What each symbol does to the elements:
j496: m>j878, x>-, r>j916, c>-, i>-, k>-, z>j330, t>-
j354: m>j404, x>j897, r>j513, c>j331, i>j97, k>j797, z>j299, t>j824
j330: m>j97, x>j774, r>j666, c>j554, i>j404, k>j636, z>j496, t>j281
j331: m>-, x>-, r>j350, c>j354, i>j337, k>-, z>-, t>-
j15: m>j842, x>j548, r>j135, c>j315, i>j570, k>j769, z>j730, t>j216
j636: m>j224, x>-, r>j652, c>-, i>-, k>j330, z>-, t>-
j937: m>-, x>-, r>-, c>j442, i>j746, k>-, z>-, t>j350
j450: m>-, x>j878, r>j896, c>-, i>-, k>-, z>j356, t>-
j477: m>j856, x>j543, r>j333, c>j730, i>j738, k>j705, z>j315, t>j89
j453: m>-, x>j852, r>-, c>j896, i>-, k>-, z>j9, t>-
j951: m>-, x>j337, r>j9, c>j356, i>-, k>-, z>-, t>-
j89: m>-, x>-, r>-, c>-, i>-, k>j828, z>j147, t>j477
j49: m>j623, x>j315, r>j966, c>j548, i>j56, k>j596, z>j543, t>j619
j892: m>j312, x>j200, r>j4, c>j109, i>j228, k>j619, z>j573, t>j596
j896: m>j701, x>j705, r>j450, c>j453, i>j429, k>j543, z>j596, t>j573
j554: m>j337, x>-, r>j266, c>j330, i>-, k>-, z>-, t>-
j147: m>j818, x>j619, r>j31, c>j216, i>j230, k>j200, z>j89, t>j315
j320: m>j200, x>j312, r>j281, c>j278, i>j66, k>j818, z>j553, t>j666
j247: m>j779, x>j56, r>j797, c>j570, i>j315, k>j513, z>j738, t>j230
j299: m>-, x>-, r>j958, c>-, i>j878, k>-, z>j354, t>-
j281: m>j211, x>-, r>j320, c>-, i>-, k>-, z>-, t>j330
j312: m>j892, x>j320, r>-, c>-, i>-, k>-, z>-, t>j344
j356: m>j774, x>j97, r>j596, c>j951, i>j897, k>j966, z>j450, t>j4
j9: m>j637, x>j769, r>j951, c>j596, i>j522, k>j548, z>j453, t>j109
j109: m>-, x>j746, r>-, c>j892, i>-, k>-, z>-, t>j9
j596: m>j344, x>j864, r>j356, c>j9, i>j363, k>j49, z>j896, t>j892
j977: m>-, x>-, r>j828, c>-, i>-, k>-, z>j211, t>j878
j442: m>j66, x>j228, r>j824, c>j937, i>j200, k>j230, z>j449, t>j513
j230: m>-, x>-, r>-, c>-, i>j147, k>j442, z>-, t>j247
j666: m>j864, x>j344, r>j330, c>j266, i>j747, k>j652, z>j916, t>j320
j958: m>j141, x>j429, r>j299, c>j859, i>j705, k>j738, z>j513, t>j449
j429: m>-, x>j958, r>-, c>-, i>j896, k>-, z>j363, t>-
j623: m>j49, x>j652, r>-, c>-, i>-, k>j344, z>-, t>-
j878: m>j496, x>j450, r>j705, c>j111, i>j299, k>j333, z>j97, t>j977
j797: m>-, x>-, r>j247, c>-, i>j224, k>j354, z>-, t>-
j966: m>-, x>j224, r>j49, c>-, i>-, k>j356, z>-, t>-
j747: m>j513, x>j460, r>j404, c>j855, i>j666, k>j779, z>j141, t>j66
j855: m>j350, x>-, r>-, c>j747, i>j266, k>-, z>-, t>-
j746: m>j278, x>j109, r>j54, c>j200, i>j937, k>j216, z>j441, t>j769
j730: m>-, x>-, r>-, c>j477, i>-, k>j852, z>j15, t>-
j441: m>-, x>-, r>-, c>j828, i>-, k>-, z>j746, t>j852
j278: m>j746, x>-, r>-, c>j320, i>-, k>-, z>-, t>j266
j769: m>j266, x>j9, r>j337, c>j864, i>j350, k>j15, z>j852, t>j746
j216: m>-, x>-, r>-, c>j147, i>-, k>j746, z>-, t>j15
j852: m>j246, x>j453, r>j111, c>j705, i>j859, k>j730, z>j769, t>j441
j897: m>-, x>j354, r>j363, c>-, i>j356, k>-, z>-, t>-
j553: m>j828, x>-, r>-, c>-, i>-, k>-, z>j320, t>j916
j449: m>-, x>-, r>-, c>-, i>j828, k>-, z>j442, t>j958
j705: m>j916, x>j896, r>j878, c>j852, i>j958, k>j477, z>j864, t>j828
j350: m>j855, x>j522, r>j331, c>j513, i>j769, k>j570, z>j859, t>j937
j31: m>-, x>-, r>j147, c>-, i>-, k>j211, z>-, t>j224
j701: m>j896, x>j916, r>-, c>-, i>-, k>-, z>j344, t>-
j460: m>j363, x>j747, r>-, c>-, i>j344, k>-, z>-, t>-
j200: m>j320, x>j892, r>j211, c>j746, i>j442, k>j147, z>j828, t>j864
j4: m>-, x>j211, r>j892, c>-, i>-, k>-, z>-, t>j356
j573: m>-, x>j828, r>-, c>-, i>-, k>-, z>j892, t>j896
j224: m>j636, x>j966, r>j315, c>j135, i>j797, k>j97, z>j333, t>j31
j637: m>j9, x>j266, r>-, c>j344, i>-, k>-, z>-, t>-
j266: m>j769, x>j637, r>j554, c>j666, i>j855, k>j842, z>j246, t>j278
j774: m>j356, x>j330, r>j344, c>-, i>-, k>-, z>-, t>-
j56: m>-, x>j247, r>-, c>-, i>j49, k>j363, z>-, t>-
j135: m>-, x>-, r>j15, c>j224, i>-, k>j337, z>-, t>-
j548: m>-, x>j15, r>-, c>j49, i>-, k>j9, z>-, t>-
j842: m>j15, x>-, r>-, c>j652, i>-, k>j266, z>-, t>-
j344: m>j596, x>j666, r>j774, c>j637, i>j460, k>j623, z>j701, t>j312
j404: m>j354, x>-, r>j747, c>-, i>j330, k>-, z>-, t>-
j570: m>-, x>-, r>-, c>j247, i>j15, k>j350, z>-, t>-
j211: m>j281, x>j4, r>j200, c>j54, i>j824, k>j31, z>j977, t>j97
j543: m>-, x>j477, r>-, c>-, i>-, k>j896, z>j49, t>-
j97: m>j330, x>j356, r>j864, c>j337, i>j354, k>j224, z>j878, t>j211
j738: m>-, x>-, r>-, c>-, i>j477, k>j958, z>j247, t>-
j66: m>j442, x>-, r>-, c>-, i>j320, k>-, z>-, t>j747
j141: m>j958, x>-, r>-, c>-, i>j916, k>-, z>j747, t>-
j228: m>-, x>j442, r>-, c>-, i>j892, k>-, z>-, t>j363
j54: m>-, x>-, r>j746, c>j211, i>-, k>-, z>-, t>j337
j856: m>j477, x>-, r>-, c>-, i>-, k>j916, z>j652, t>-
j864: m>j666, x>j596, r>j97, c>j769, i>j513, k>j315, z>j705, t>j200
j779: m>j247, x>-, r>-, c>-, i>j652, k>j747, z>-, t>-
j652: m>j315, x>j623, r>j636, c>j842, i>j779, k>j666, z>j856, t>j818
j246: m>j852, x>-, r>-, c>j916, i>-, k>-, z>j266, t>-
j363: m>j460, x>j513, r>j897, c>j522, i>j596, k>j56, z>j429, t>j228
j337: m>j554, x>j951, r>j769, c>j97, i>j331, k>j135, z>j111, t>j54
j824: m>-, x>-, r>j442, c>-, i>j211, k>-, z>-, t>j354
j828: m>j553, x>j573, r>j977, c>j441, i>j449, k>j89, z>j200, t>j705
j522: m>-, x>j350, r>-, c>j363, i>j9, k>-, z>-, t>-
j916: m>j705, x>j701, r>j496, c>j246, i>j141, k>j856, z>j666, t>j553
j333: m>-, x>-, r>j477, c>-, i>-, k>j878, z>j224, t>-
j513: m>j747, x>j363, r>j354, c>j350, i>j864, k>j247, z>j958, t>j442
j315: m>j652, x>j49, r>j224, c>j15, i>j247, k>j864, z>j477, t>j147
j859: m>-, x>-, r>-, c>j958, i>j852, k>-, z>j350, t>-
j111: m>-, x>-, r>j852, c>j878, i>-, k>-, z>j337, t>-
j818: m>j147, x>-, r>-, c>-, i>-, k>j320, z>-, t>j652
j619: m>-, x>j147, r>-, c>-, i>-, k>j892, z>-, t>j49

The rows follow the links: the fewer symbols apart two elements are, the more alike their rows tend to be.

Each row, then its element:
[5,-22,-6,51,-4,-4,-80,37,-21,54,-52,-34,-22,-57,27,-26,-9,-50,-48,9,12,25,13,-68,36,69,-32,-25,-20,-2,-30,-61,-12,16,16,-24,-50,-2,-49,-18,-8]
element: j460
[-48,-45,32,9,-2,-9,82,-83,45,-14,-58,-31,10,4,-8,-19,16,2,-71,3,23,-56,-25,50,-27,3,73,51,-57,6,7,50,-57,-15,17,-15,26,-13,55,13,26]
element: j619
[-37,-9,12,-27,-39,27,72,-93,35,9,16,-57,63,20,-49,19,-15,16,-42,-24,1,-39,4,56,-22,4,76,29,66,54,35,56,-31,12,8,36,56,5,-3,-7,48]
element: j216
[13,-1,-9,-13,72,-15,67,58,25,-49,-4,115,-2,23,-33,53,-5,27,-58,-14,-41,65,39,-25,15,-37,-2,47,53,-43,-16,-49,27,-6,-24,-57,18,5,21,-20,-47]
element: j97
[9,18,14,-4,-6,22,11,-65,-42,-11,8,-20,-1,7,4,-40,38,23,58,-12,8,-91,-52,109,-29,-38,21,21,-10,19,-7,72,-64,-22,-3,15,33,-36,70,28,24]
element: j89
[-61,14,-17,-17,9,-15,55,1,4,28,-41,-23,24,-2,-76,-7,-32,1,0,40,-20,11,44,25,-14,-114,40,62,34,-33,-26,17,-48,-10,37,-17,80,-10,33,-21,8]
element: j315
[-31,0,-12,51,-34,-11,24,22,36,86,-33,-57,2,-14,-40,-19,6,-29,-33,-19,-52,24,52,-34,45,-88,-2,48,19,-13,24,-3,-69,-31,9,23,35,-12,30,-22,36]
element: j247
[44,51,-25,-14,48,-35,-7,23,-47,-44,40,90,-65,35,23,-33,10,38,69,4,-23,-21,-3,47,-3,-53,-53,6,-9,-42,-20,3,43,-12,-25,-12,-21,-16,59,22,-30]
element: j878
[31,21,-15,59,-12,-34,3,110,41,63,-24,-3,22,4,-7,-6,1,-37,-22,-59,-55,60,37,-87,29,-32,-5,39,15,-5,8,-43,-7,-71,13,-10,4,-16,-13,-52,43]
element: j513
[60,-41,30,71,-20,8,20,16,46,-10,10,40,29,-18,37,43,45,5,-77,-60,-61,36,-13,-22,45,57,10,36,-6,47,55,14,-31,-32,-62,32,-16,-17,37,-32,16]
element: j824
[15,-60,32,57,11,-58,14,36,55,28,-35,49,-43,3,32,-2,-3,-14,-66,-16,-22,45,67,-77,52,23,-22,-8,-63,-32,23,-51,13,-28,-8,-30,-65,2,41,-2,-2]
element: j897
[-6,-40,44,-11,-3,61,-4,-25,-13,-74,-45,-30,35,-44,62,34,30,-4,-47,15,40,-15,-73,6,-46,94,42,-37,-65,6,-45,-6,-28,42,2,-17,-7,3,-54,-5,-13]
element: j312
[34,89,-20,-57,33,-37,-11,-5,-22,22,32,23,-10,83,-9,-31,-29,20,124,-8,27,-39,-6,22,-21,-8,-39,-25,38,24,-15,21,76,-1,14,5,-14,-4,0,31,-1]
element: j852
[-42,-16,-5,-43,-3,29,-17,-3,-6,-23,-25,-35,12,-18,-2,13,-60,-20,-14,60,55,30,-8,-87,-17,62,-4,-64,-13,1,-6,-35,66,60,34,-11,-35,56,-94,0,-24]
element: j637
[36,-12,-6,18,-17,-26,12,44,61,39,31,30,-1,18,-19,29,-32,-14,-45,-24,-39,58,65,-76,43,16,-19,23,59,23,70,-46,59,-26,-23,25,-32,35,-4,-9,6]
element: j331
[15,20,35,-3,27,-23,8,-56,-32,-26,-9,17,-18,42,58,-39,36,21,40,-27,50,-81,-62,44,-39,39,5,-18,-91,13,-10,41,8,-37,10,-10,-40,-34,47,22,11]
element: j573
[-20,55,-19,-55,12,-15,56,29,52,46,10,5,59,66,-45,54,-83,2,8,-22,11,29,19,-49,-23,0,29,4,78,13,-4,-27,78,3,25,-7,13,29,-50,-34,12]
element: j769
[-22,21,-37,-65,-25,51,-37,35,-15,-12,10,-34,42,-20,-21,53,-44,2,22,37,21,43,0,-46,-32,31,2,-24,68,10,-13,-26,64,66,7,-3,18,55,-110,7,-19]
element: j266
[-38,-7,-6,-8,35,-51,3,-63,-15,30,-31,-6,-61,44,-7,-81,-6,-10,57,46,45,-64,13,48,-12,-78,-21,-14,-63,-41,-31,28,-14,-4,39,-13,-3,-18,81,48,11]
element: j543
[-59,18,-33,-41,-27,-19,43,-39,34,46,3,-48,22,38,-88,7,-69,2,-3,29,2,8,54,20,-11,-67,29,42,81,6,17,17,12,11,35,10,51,23,-17,3,38]
element: j15
[-23,-11,20,-38,33,-61,72,-19,49,40,-21,8,24,88,-18,-18,-89,-18,-38,13,44,17,28,-70,-24,32,-2,-13,-2,-6,-16,-27,96,6,54,-30,-42,29,-31,-38,22]
element: j9

Each walk starts at a row. The symbols on each line, taken left to right, move it on to the next element.
Each answer is a row, close to the row of the element it stands for.
new walk
[12,-23,10,-17,-6,87,-36,-2,-22,-76,8,-18,70,-62,27,56,44,26,13,-11,10,8,-75,14,-40,56,56,-9,2,35,-22,32,-51,36,-18,-15,33,0,-84,-22,-16]
m i x i x [15,10,34,-5,14,42,71,-9,21,-42,-9,18,80,26,21,36,51,22,-30,-54,-16,-25,-80,32,-63,45,61,51,-8,30,-15,49,-41,-51,4,-13,33,-38,-5,-34,31]
z c c [38,44,12,-8,28,15,-2,-26,-33,-35,13,44,6,42,44,-16,55,39,81,-50,12,-73,-68,71,-43,17,4,-10,-30,28,-13,58,-21,-33,-5,9,12,-60,35,16,17]
new walk
[-64,-10,-12,-17,-27,53,-40,24,-25,-24,-30,-73,8,-75,-51,19,-18,-16,18,75,-4,20,6,25,-21,-60,25,9,37,-39,-41,1,-64,55,17,-13,59,22,-46,-16,-18]
i m t [-2,-39,12,64,-52,16,29,-43,48,43,-18,-39,35,-5,-18,-13,40,-8,-60,-27,-43,-34,3,24,27,-10,61,40,3,31,33,26,-88,-45,-7,41,46,-21,47,-19,54]
i x t k k [-79,-41,14,2,11,-50,65,-41,28,35,-85,-37,0,4,-39,-37,-29,-31,-53,36,15,-17,53,8,-2,-65,26,29,-46,-43,-31,-5,-25,8,72,-52,31,-9,40,4,13]
new walk
[-14,-16,-45,66,-40,46,-80,18,-23,79,-14,-59,-9,-116,-32,-16,-4,-38,-30,29,-23,14,29,-5,36,-23,-25,19,56,17,-19,-26,-55,22,6,24,27,2,-30,-6,-8]
k i [-19,5,-18,-19,12,53,-68,84,-37,-42,-11,-33,19,-58,-2,47,-23,-14,28,48,20,43,-22,-38,-31,-22,0,-17,21,-14,-72,-33,-5,53,15,-28,34,5,-111,-31,-46]
k k r z z [-3,-23,-29,-16,21,36,-58,68,-27,-84,20,45,-16,-66,-7,78,-5,8,-15,45,-21,79,-5,-36,5,8,-19,-1,32,-32,-21,-41,-10,66,-41,-28,6,31,-57,-17,-52]
new walk
[-36,-6,-8,-41,-17,-11,53,-33,27,18,31,-1,-11,35,-85,41,-64,14,-41,45,-28,42,83,28,25,-56,9,52,100,0,40,2,8,27,-2,6,28,39,16,15,-14]
k c t [21,-26,48,18,27,18,50,-10,29,-98,28,59,43,16,12,77,54,44,-78,-42,-28,3,-42,39,-9,45,62,50,9,13,16,21,-20,-20,-47,-20,23,-15,22,-28,-14]
x x x r r [10,-63,44,21,23,-1,56,-44,33,-56,-40,57,1,33,44,46,28,8,-87,-12,9,-34,-40,26,-7,76,40,13,-68,-1,22,6,-11,-25,-18,-41,-27,-11,49,15,-15]
new walk
[-13,-24,67,12,35,9,77,-40,38,-37,-53,19,40,39,42,1,21,-9,-60,-37,37,-47,-37,-4,-38,66,65,7,-86,10,-15,22,-20,-26,16,-47,-8,-27,17,-24,23]
r t z x t [79,26,25,-1,25,7,5,-24,-29,-86,55,88,-20,41,47,2,57,47,39,-30,2,-41,-50,79,-19,34,-13,-3,-19,15,12,39,-17,-18,-47,8,-15,-25,62,24,-7]
r i z [38,-14,45,61,-32,24,33,23,32,13,-1,-20,65,11,40,30,71,7,-36,-94,-40,-1,-25,-26,15,53,34,15,-30,40,29,5,-62,-75,-21,39,-3,-36,17,-43,47]
new walk
[21,32,-40,45,-17,-42,-24,-1,-11,86,9,-32,-57,2,2,-84,23,-16,72,-7,-21,-26,19,21,40,-93,-52,-9,-28,-25,1,24,-44,-40,1,37,-4,-26,85,20,24]
i c c c [-25,51,-39,-53,-6,-20,23,-73,-34,40,38,-40,-31,48,-45,-51,-34,11,90,5,13,-60,22,64,-11,-73,-20,-1,47,2,7,41,12,1,20,32,35,2,20,42,14]
c z z z k [-7,55,-21,-18,53,-26,74,74,17,-1,-42,29,42,51,-18,36,-1,10,15,-27,-15,30,31,-57,-56,-56,21,47,25,-24,-59,-38,-17,-35,51,-60,56,-18,-20,-52,10]
new walk
[-30,-41,-10,-1,19,-23,52,-7,19,-1,11,38,-37,-3,-60,17,-25,0,-54,37,-46,38,75,30,13,-93,26,66,51,-40,1,1,-40,16,14,-19,72,14,61,-4,-25]
k i [46,-8,-8,60,10,-42,4,74,51,23,2,55,-16,-5,-15,29,12,-29,-56,-45,-76,80,57,-60,62,-19,-35,28,15,-5,40,-46,3,-43,-37,-17,-14,-3,33,-36,-19]
z z m [41,-25,-21,42,-15,16,-81,81,-12,31,8,13,-11,-98,3,36,27,-5,-53,-6,-41,44,18,-49,55,42,-29,-2,42,11,-5,-78,-8,16,-43,16,-27,16,-64,-23,-41]
